In the rows, zero is written as 128.
Each row has a class, written after it, and each block has its own classes.
[121 141 130 153 134 155 125 124 123 163 118 122 154 132 134 126 112 129
 124 122 123 124 133 134 129 120 150 140 121 111 127 147 117 123 120 120
 135 151] -> pum
[127 135 148 124 129 134 141 142  99 131 102 116 123 119 132 126 130 131
 119 122 133 134 119 133 125 117 124 124 124 133 132 127 131 133 139 126
 128 128] -> Dak
[125 140 129 124 118 143 141  99 146 105 178 121 116 176 131 131 102 111
  94 127 127 111 166  87 125 128 163 131 102 137 144 132 118 137 208 133
 161 154] -> kaped
[117 133 116 136 144 141 131 134 122 134 131 124 129  94 120 129 125 127
 146 130 114 122 116 137 114 128 137 138 147 135 120 123 136 137  90 127
 123  62] -> tavu
[137 145 128 116 135 131 123 117 131 138 140 124 137 140 123 120 109 126
 106 127 126 130 145 128 137 122 132 130 115  90 102 122 120 147 142 131
 146 134] -> pum
[131 138 146 132 139 134 134 132 137 121  84 136 135 120 133 135 122 131
 127 126 133 124 129 132 126 120 130 123 134 146 132 126 144 132 139 133
 135 117] -> Dak
[124 134 128 130 137 119 124 135 129 144 117 126 135 132 132 120 127 134
 128 128 137 139 133 123 131 131 117 125 117 118 110 128 126 128 115 126
 125 137] -> pum
[124 136 127 131 127 138 130 116 135 141 143 123 144 149 134 129 122 115
  99 130 125 123 148 125 124 129 138 128 107 129 136 141 123 139 156 132
 139 157] -> kaped
[119 130 102 144 136 143 131 116 133 113 200 122 126 127 137 135 118 112
 161 122 115 102 123 122 121 123 159 138 136 123 148 128 121 123 144 120
 133 109] -> tavu
[134 120 150  97 106 113 131 126 140 143 119 126 106 151 126 120 133 127
  98 125 136 135 153 100 116 121 105 113 107 132 121 124 109 139 137 145
 131 160] -> pum
[105 136 126 138 129 147 128 115 137 141 147 121 133 141 136 120 115 122
 114 123 125 130 146 116 130 120 128 130 114 117 139 140 117 127 130 130
 139 153] -> kaped
[123 145 111 130 127 124 118 120 130 116 150 163 138 162 138 123 125 115
 104 131 125 127 144 113 131 137 132 125 109 115 124 134 122 123 151 114
 122 207] -> pum
[ 97 135 119 169 131 188 157 153 117 160 252 113  91 100 165 102 127 137
 213  96 146 107 114 106 118 116 159 111 119 140 211 144 148  93  12 111
 135  88] -> Dak
[130 134 126 123 131 132 138 108 133 134 153 126 141 142 134 123 119 125
 107 125 122 123 148 101 130 128 142 129 111 121 124 145 134 125 135 131
 135 157] -> kaped
[123 133 117 147 133 151 124 126 128 156 124 127 139 133 126 125 111 132
 127 131 132 127 121 125 132 133 124 134 130 110 124 137 122 119 111 121
 131 152] -> pum
[139 137 116 128 112 111 123 114 133 112  48 133 168 165 112 139 121 108
  73 141 131 135 147 134 127 133 121 138 114 120 100 135 118 139 196 148
 132 184] -> kaped
[122 111 131  95 161  92 123 156 117 202  77 139  93  48 101 104 157 173
 167 113 136 182  77 146 139 107  83 105 152 120  84 109 150 166  12 142
  93  66] -> kog
[121  99 130 139 127 148 124 134 139 124 123 115 126 126 131 135 117 122
 136 126 124 122 115 128 126 125 136 131 137 137 125 132 138 132 141 127
 133 115] -> tavu
[137 135 126 143 140 123 116 108 129  99  84 136 169 150 135 141 115 119
 102 140 119 125 129 143 132 139 142 151 129 111 102 130 110 122 187 128
 130 171] -> pum
[121 136 113 141 130 136 125 118 140 149 194 122 138 138 137 107 126 124
 125 115 117 128 147 115 142 136 127 132 114 111 119 145 123 130  94 122
 134 150] -> pum
[144 120 123 125 135 129 127 127 133 103 116 132 127 119 116 134 123 134
 134 128 126 103 111 109 126 137 131 134 149 137 128 110 139 144 149 127
 111  98] -> tavu
[130 135 133 135 133 130 126 125 133 117 121 126 141 143 138 127 112 125
 114 131 137 127 139 112 122 137 134 131 117 125 125 129 118 120 133 127
 127 160] -> pum
[138 118 116 145 141 116 119 124 119  81  99 147 145 127 120 164 130 126
 131 135 119 117 104 155 123 136 137 145 159 121 116 124 125 124 166 121
 130 113] -> tavu
[122 117 114 127 124 137 132 119 126 113 159 132 118 126 123 140 124 126
 136 133 118 116 124 124 126 129 142 128 132 145 125 112 127 138 145 129
 129 111] -> kog
[128 136 145 155 131 156 132 139 120 118  92 129 148 137 131 145 119 123
 137 124 134 110 102 138 121 125 142 132 139 144 146 130 141 111 141 116
 136 120] -> Dak
[124 133 114 144 140 133 123 126 119 133 146 125 140 145 140 126 116 121
 115 128 116 128 136 123 128 121 132 133 111 114 125 141 117 125 132 120
 184 165] -> kaped
[120 124 124 124 130 138 125 115 136 116 177 120 115 129 126 132 110 121
 132 126 116 112 132 126 126 127 149 130 125 137 141 119 117 139 153 130
 139 111] -> kog
[118 120  96 134 141 134 135 102 127  96 229 115 107 122 132 135 105 119
 162 123 125 107 113 125 137 130 170 128 144 145 152 115 129 131 139 118
 128  78] -> kog
[123 132 120 136 134 140 128 124 133 112 183 119 116 111 131 127 117 125
 150 127 123 116 115 139 129 121 154 130 141 138 142 119 133 131 130 127
 131  80] -> kog
[126 139 134 128 131 146 127 124 137 122  79 127 145 110 125 135 110 125
 111 121 134 126 131 131 133 115 141 136 130 139 127 131 143 137 170 106
 138 120] -> Dak
[132 128 133 131 109 121 124 123 130 126 122 131 128 149 136 123 128 128
  99 132 126 131 140 139 127 131 122 132 113 122 139 135 121 126 136 125
 135 170] -> pum

Next block, with new classes.
[133 130 128 156 140 121 121 124 143 133 139 123 118 128 124 121 138 123
 142 132 116 139 110 122 150 144 116 119 122 129 141 129 119 147 137 143
  93 130] -> gat
[150 123 138 127 130 128 130 118 121 156 141 104 135 114 115 128 106 116
 136 117 110 133 124 128 163 123 124 121 132 130 128 125 133 124 150 114
 159 114] -> gat
[140 147 126 127 147 119 117 127 133 103 112 135 138 126 134 130 148 116
 116 107 168 131 119 133 123 115 132 106 113 124 133 130 129 117 126 146
 117 120] -> gat
[124 137 130 122 122 127 119 120 140 116 101 140 129 149 120 110 139 111
 125 126 147 146  90 126 157 115 100 111 157 137 109 134 132 123 164 156
 112 140] -> gat
[118 114 127 120 111 125 140 121 116 115 133 136 123 119 125 133 122 142
 136 133 120 126 145 127 122 134 131 140 135 123 119 131 124 128 113 115
 147 121] -> latu
[138 129 139 130 127 134 117 132 130 151 120 121 123 133 125 113 129 124
 132 138 118 127  91 129 147 129 110 124 143 131 128 122 140 126 151 132
 100 140] -> gat
[147 114 137 140 114 131 135 124 104 158 162  97 123 101 106 131 103 123
 143 137  81 128 143 133 140 141 133 145 118 120 131 125 126 141 124  95
 163 116] -> latu
[120 129 135 122 140 132 134 125 142 128 115 140 130 143 132 140 136 137
 122 130 141 126 127 131 120 127 137 124 121 126 133 128 120 121 127 142
 127 129] -> latu
[138 127 131 121 118 125 131 121 119 128 134 117 135 130 116 132 115 118
 130 119 122 135 134 127 152 123 127 114 136 126 119 133 127 133 142 127
 156 116] -> gat
[137 126 139 130 112 130 128 122 118 143 136 115 126 118 112 122 118 115
 135 130 104 135 118 126 157 129 114 137 149 131 117 127 135 132 144 122
 142 128] -> gat
[127 128 124 126 146 133 131 135 144 162 121 123 128 140 138 129 131 129
 119 134 127 121 110 131 135 127 134 123 123 132 141 123 127 115 136 138
 128 132] -> latu
[113 118 120 117 129 133 136 124 144 142 117 144 126 147 136 123 133 132
 126 136 128 128 109 128 134 131 117 123 143 134 124 129 121 122 130 140
 118 139] -> latu

Next block, with new classes.
[125 126 132 122 121 132 123 140 125 126 139 150 145 127 139 145 141 170
 137 153 160 137 164 141 131 123 146 130 142 102 142 125 141 128 140 112
 129 132] -> Tese
[127 134 134 153 128 130 119 125 129 137 100 119 135 135 128 136 128 112
 129 124 110 130 126 121 123 135 133 134 120 133 117 135 118 135 120 128
 130 123] -> Gufi
[122 130 129 135 135 124 141 121 134 119 131 141 121 123 121 121 123 126
 131 117 128 125 111 123 125 134 128 126 127 135 131 131 118 117 135 135
 124 136] -> Gufi
[137 129 126 118 135 136 126 129 124 121 134 117 135 127 124 117 114 131
 122 123 114 129 117 127 126 135 118 121 123 130 132 132 132 119 135 137
 139 121] -> Gufi
[134 129 125 117 132 141 116 128 129 125 127 112 143 140 130 115 129 122
 121 122 109 150 104 130 126 152 122 120 127 126 134 123 128 118 133 157
 140 128] -> Gufi
[122 120 124 117 122 130 117 144 139 129 144 130 143 138 131 128 139 161
 126 128 131 134 124 131 128 146 131 123 132 121 143 118 115 123 138 138
 135 136] -> Gufi
[126 114 116 101 125 161 128 159 138 101 155 131 141 125 141 109 132 148
 118 143 136 141 128 140 126 132 123 112 150 114 168 118 151 116 152 148
 138 134] -> Tese
[132 111 117 110 135 147 138 142 131 108 157 129 126 123 127  95 120 153
 120 126 123  91 119 132 130 130 105 116 143 133 147 136 139 114 146 148
 128 134] -> Gufi
[126 140 127 122 137 132 120 158 132 133 137 135 144 121 136 138 138 146
 130 148 142 127 149 132 131 124 133 126 133 120 140 129 139 129 141 123
 128 137] -> Tese
[129 120 129 114 119 137 110 142 125 137 141 130 140 123 140 137 142 157
 128 160 167 126 154 132 135 126 120 132 140 111 139 127 142 135 142 122
 121 129] -> Tese
[149 122 124 123 132 144 135 129 108 118 126  91 120 129 141 118 101 103
 108 135 103 122 150 134 134 111  89 132 130 138 110 138 141 129 122 143
 114 113] -> Gufi
[131 120 132 123 123 132 127 139 125 148 129 146 131 120 142 136 131 150
 139 149 149 117 154 132 133 118 123 132 132 119 131 124 140 134 135  95
 131 119] -> Tese
[141 118 122 105 126 150 122 143 127 118 156 113 143 135 134  97 122 160
 119 152 124 126 124 142 133 125 118 129 140 121 141 123 152 116 142 147
 130 122] -> Gufi
[122 132 128 125 131 132 119 137 130 130 137 145 139 127 128 135 134 148
 123 134 128 133 126 126 129 130 135 117 138 120 156 121 129 128 134 133
 132 129] -> Tese
[126 122 130 135 123 120 123 135 123 143 135 138 121 124 133 151 134 136
 144 142 144 120 158 140 127 113 134 138 122 129 125 127 133 141 126 104
 125 102] -> Tese
[126 141 136 128 112 128 109 128 134 140 119 123 150 139 135 134 151 130
 134 139 130 138 121 128 128 129 149 131 129 121 131 127 112 130 139 123
 136  98] -> Tese
[131 133 122 125 122 132 115 120 122 143 124 122 144 144 147 141 143 132
 133 145 139 132 124 130 133 128 128 133 126 122 126 124 129 131 133 122
 129 120] -> Tese
[121 121 124 117 128 142 114 150 128 111 140 137 149 130 134 111 155 155
 124 136 140 131 138 142 129 129 141 121 139 115 148 118 135 127 141 131
 131 129] -> Tese
[123 120 120 105 136 153 118 141 136 110 151 130 139 134 129 123 128 150
 114 126 119 125 103 135 128 141 137 107 142 121 161 144 129 110 150 158
 143 145] -> Gufi
